Below are the code and all the weights of a small trained network. Each question names an input and a target symbol and asks about switching units off, where a switched-off unit gives its printed mean instead of its output.

import numpy as np


def w(rows, s, z=0):
    codes = np.array(rows[::2]) - 128.0
    scale = np.full(codes.shape[1], s)
    scale[-1] = z or s
    return codes * scale


def f(y):
    return np.maximum(y, 0)


def softmax(a):
    e = np.exp(a - a.max(-1, keepdims=True))
    return e / e.sum(-1, keepdims=True)


def log_softmax(a):
    a = a - a.max(-1, keepdims=True)
    return a - np.log(np.exp(a).sum(-1, keepdims=True))


def net(x, mask):
    ids = ['αβγδζλπστψω'.index(c) for c in x.split()]
    T = len(ids)
    res = E[ids] + P[:T]
    u = 0
    for l in range(2):
        r = res
        for j in range(3):
            rows = slice(2 * j, 2 * j + 2)
            q, k, v = (r @ M[l][rows].T for M in (Q, K, V))
            z = softmax(np.where(np.tri(T) > 0, q @ k.T / 2**0.5, -1e9)) @ v
            o = O[l][rows]
            res = res + np.where(mask[u + j], z, o[:, -1]) @ o[:, :-1]
        u += 3
        y = f(res @ A[l][:, :-1].T + A[l][:, -1])
        res = res + np.where(mask[u : u + 8], y, B[l][:, -1]) @ B[l][:, :-1]
        u += 8
    return log_softmax(res[-1] @ U[:, :-1].T + U[:, -1])


Q, K, V, O, A, B = {}, {}, {}, {}, {}, {}
E = w([
[132,14,184],'α',
[132,94,75],'β',
[126,44,59],'γ',
[125,174,46],'δ',
[103,216,174],'ζ',
[103,194,97],'λ',
[119,7,106],'π',
[241,146,187],'σ',
[118,178,78],'τ',
[187,227,187],'ψ',
[121,19,145],'ω',
],0.014)
P = w([
[46,159,83],'0',
[221,134,147],'1',
[111,128,159],'2',
[227,132,117],'3',
[108,125,161],'4',
[231,129,100],'5',
[106,123,167],'6',
[237,128,90],'7',
[104,122,174],'8',
[238,126,74],'9',
[105,119,183],'10',
[250,126,72],'11',
[103,119,190],'12',
],0.017)
Q[0] = w([
[160,105,197],'0.h1',
[193,169,155],'0.h1',
[67,95,145],'0.h2',
[63,146,102],'0.h2',
[92,6,44],'0.h3',
[160,69,177],'0.h3',
],0.011)
K[0] = w([
[188,174,114],'0.h1',
[148,163,162],'0.h1',
[95,192,207],'0.h2',
[113,145,175],'0.h2',
[187,4,2],'0.h3',
[199,125,153],'0.h3',
],0.0087)
V[0] = w([
[53,133,215],'0.h1',
[193,86,64],'0.h1',
[130,175,132],'0.h2',
[254,122,100],'0.h2',
[146,111,162],'0.h3',
[245,245,181],'0.h3',
],0.0036)
O[0] = w([
[85,97,228,41],'0.h1',
[181,131,117,193],'0.h1',
[197,66,110,119],'0.h2',
[181,156,253,253],'0.h2',
[183,119,142,140],'0.h3',
[151,156,83,233],'0.h3',
],0.0037,0.0026)
A[0] = w([
[223,131,202,41],'0.n1',
[21,91,116,147],'0.n2',
[69,215,125,24],'0.n3',
[148,99,136,3],'0.n4',
[176,250,147,124],'0.n5',
[157,74,152,147],'0.n6',
[187,120,99,224],'0.n7',
[151,25,154,146],'0.n8',
],0.012,0.0051)
B[0] = w([
[23,149,74,239],'0.n1',
[72,85,209,171],'0.n2',
[165,253,174,147],'0.n3',
[128,74,21,133],'0.n4',
[192,55,107,246],'0.n5',
[171,184,112,194],'0.n6',
[99,103,210,254],'0.n7',
[184,143,114,218],'0.n8',
],0.0083,0.0094)
Q[1] = w([
[54,132,225],'1.h1',
[113,77,233],'1.h1',
[111,147,251],'1.h2',
[89,172,158],'1.h2',
[54,122,9],'1.h3',
[34,150,173],'1.h3',
],0.014)
K[1] = w([
[184,138,96],'1.h1',
[247,122,185],'1.h1',
[251,111,157],'1.h2',
[158,138,136],'1.h2',
[49,132,167],'1.h3',
[102,79,154],'1.h3',
],0.015)
V[1] = w([
[83,176,144],'1.h1',
[125,95,38],'1.h1',
[176,187,77],'1.h2',
[56,140,27],'1.h2',
[167,1,151],'1.h3',
[119,101,241],'1.h3',
],0.0096)
O[1] = w([
[37,254,180,139],'1.h1',
[85,24,26,90],'1.h1',
[102,227,24,70],'1.h2',
[13,92,38,97],'1.h2',
[49,242,147,254],'1.h3',
[106,149,17,123],'1.h3',
],0.0061,0.0068)
A[1] = w([
[249,118,101,110],'1.n1',
[89,167,108,68],'1.n2',
[120,130,193,1],'1.n3',
[160,26,140,99],'1.n4',
[50,110,149,63],'1.n5',
[144,176,84,179],'1.n6',
[131,154,135,207],'1.n7',
[63,111,94,236],'1.n8',
],0.013,0.0098)
B[1] = w([
[153,160,102,250],'1.n1',
[165,92,82,142],'1.n2',
[251,115,74,142],'1.n3',
[27,175,147,231],'1.n4',
[143,202,134,149],'1.n5',
[84,128,67,204],'1.n6',
[100,78,118,255],'1.n7',
[194,80,127,188],'1.n8',
],0.011,0.0077)
U = w([
[213,116,202,88],'α',
[207,4,113,215],'β',
[86,44,128,219],'γ',
[103,92,38,208],'δ',
[122,238,173,2],'ζ',
[37,211,112,90],'λ',
[46,157,188,54],'π',
[228,102,92,248],'σ',
[79,147,82,189],'τ',
[164,177,108,126],'ψ',
[134,136,200,90],'ω',
],0.013,0.0041)

Each question gives the input, a string of symbols that net reads in full, and the target symbol t.
The units are the heads (2 rows each of Q, K, V and O) and the neurons (one row each of A and B). Each row of codes is followed by its name. A weight is (code - 128) times the scale printed after its matrix; where a second scale follows, it is the last column's (O, A, B and U).
mask holds one flag per unit, layer by layer, with each layer's heads first. A switched-off unit (its flag False) gives its mean, the last column of its rows in O or B, instead of its output. The means were averaged over made-up inputs and are rounded, as every weight is.
A unit's drop is (log p(t) with every unit on - log p(t) with that unit switched off) / (log p(t) with every unit on - log p(t) with every unit switched off).
The circuit of an input: a set's keep is (log p(t) with only the set's units on - log p(t) with every unit switched off) / (log p(t) with every unit on - log p(t) with every unit switched off). Starting from the 12 units with the biggest drops (on a tie, the unit counted first), units are removed one at a time, each time the one whose removal leaves the highest keep (on an exact tie, the one counted first), for as long as the keep stays at least 0.8.
units of the circuit, in order: the units of the circuit, biggest drop first
top k neurons: the k neurons with the biggest drops, biggest first
top k neurons in layer l: the k neurons of layer l with the biggest drops, biggest first
which heads matter: for each layer, one digit per head in row order, 1 if its drop is at least 0.15 and else 0, layers parted by /
input δ π σ τ γ ω ψ γ, target δ: units of the circuit, in order -> 1.h2
input π γ ψ ζ γ δ σ β, target π: which heads matter -> 000 / 010
input ζ ψ δ σ α λ γ δ, target ζ: top 2 neurons -> 0.n2, 0.n1
input σ β α, target α: units of the circuit, in order -> 1.h2, 0.n8
input σ ω π β σ ζ, target σ: top 2 neurons -> 0.n5, 1.n1
input λ ζ σ σ σ λ σ τ, target λ: top 3 neurons in layer 0 -> 0.n2, 0.n3, 0.n7
input ζ π τ α ψ α α γ, target ζ: units of the circuit, in order -> 1.h1, 0.n2, 0.n3
input λ π ω α σ β, target λ: top 4 neurons -> 0.n2, 0.n3, 0.n7, 0.n1
input ζ ζ π, target π: units of the circuit, in order -> 1.n4, 0.n2
input δ β β σ σ π σ ζ β β, target δ: top 3 neurons -> 0.n7, 0.n2, 0.n3
input ω σ δ, target δ: top 2 neurons in layer 1 -> 1.n6, 1.n4
input π σ ω α α ψ ω ψ β β, target π: top 2 neurons -> 0.n2, 0.n1
input β δ σ γ γ λ, target β: units of the circuit, in order -> 1.h2, 1.n4, 1.n8, 1.h1
input λ ψ ω τ δ π, target λ: top 3 neurons -> 0.n2, 0.n3, 0.n8
input γ π π α σ ψ σ τ δ λ γ α, target γ: units of the circuit, in order -> 1.h2, 1.n4
input α λ π γ σ ζ, target α: units of the circuit, in order -> 0.n5, 0.n2, 1.h2, 1.h1
input β γ ω ω ω α α δ λ ψ, target β: top 2 neurons in layer 1 -> 1.n4, 1.n8
input δ β δ α γ ψ ζ γ σ ψ ζ α, target δ: units of the circuit, in order -> 1.h2
input π γ α ζ ψ β α λ ζ σ γ γ, target π: top 2 neurons -> 0.n2, 1.n4
input α δ ζ λ, target α: units of the circuit, in order -> 0.n1, 1.h2, 0.n2
input γ γ π λ γ δ α σ β λ, target γ: top neuron in layer 0 -> 0.n7
input π ψ σ δ, target π: top 2 neurons -> 0.n2, 1.n4
input σ σ δ β ψ ω ζ λ ω ζ, target σ: top 2 neurons -> 0.n1, 0.n5
input ζ γ π σ ψ λ, target ζ: top 2 neurons in layer 0 -> 0.n1, 0.n2
input γ ζ α π ω σ β λ σ δ γ γ, target γ: top 4 neurons in layer 0 -> 0.n7, 0.n2, 0.n1, 0.n5
input δ ζ β σ, target δ: units of the circuit, in order -> 0.n1, 1.h2, 0.n5
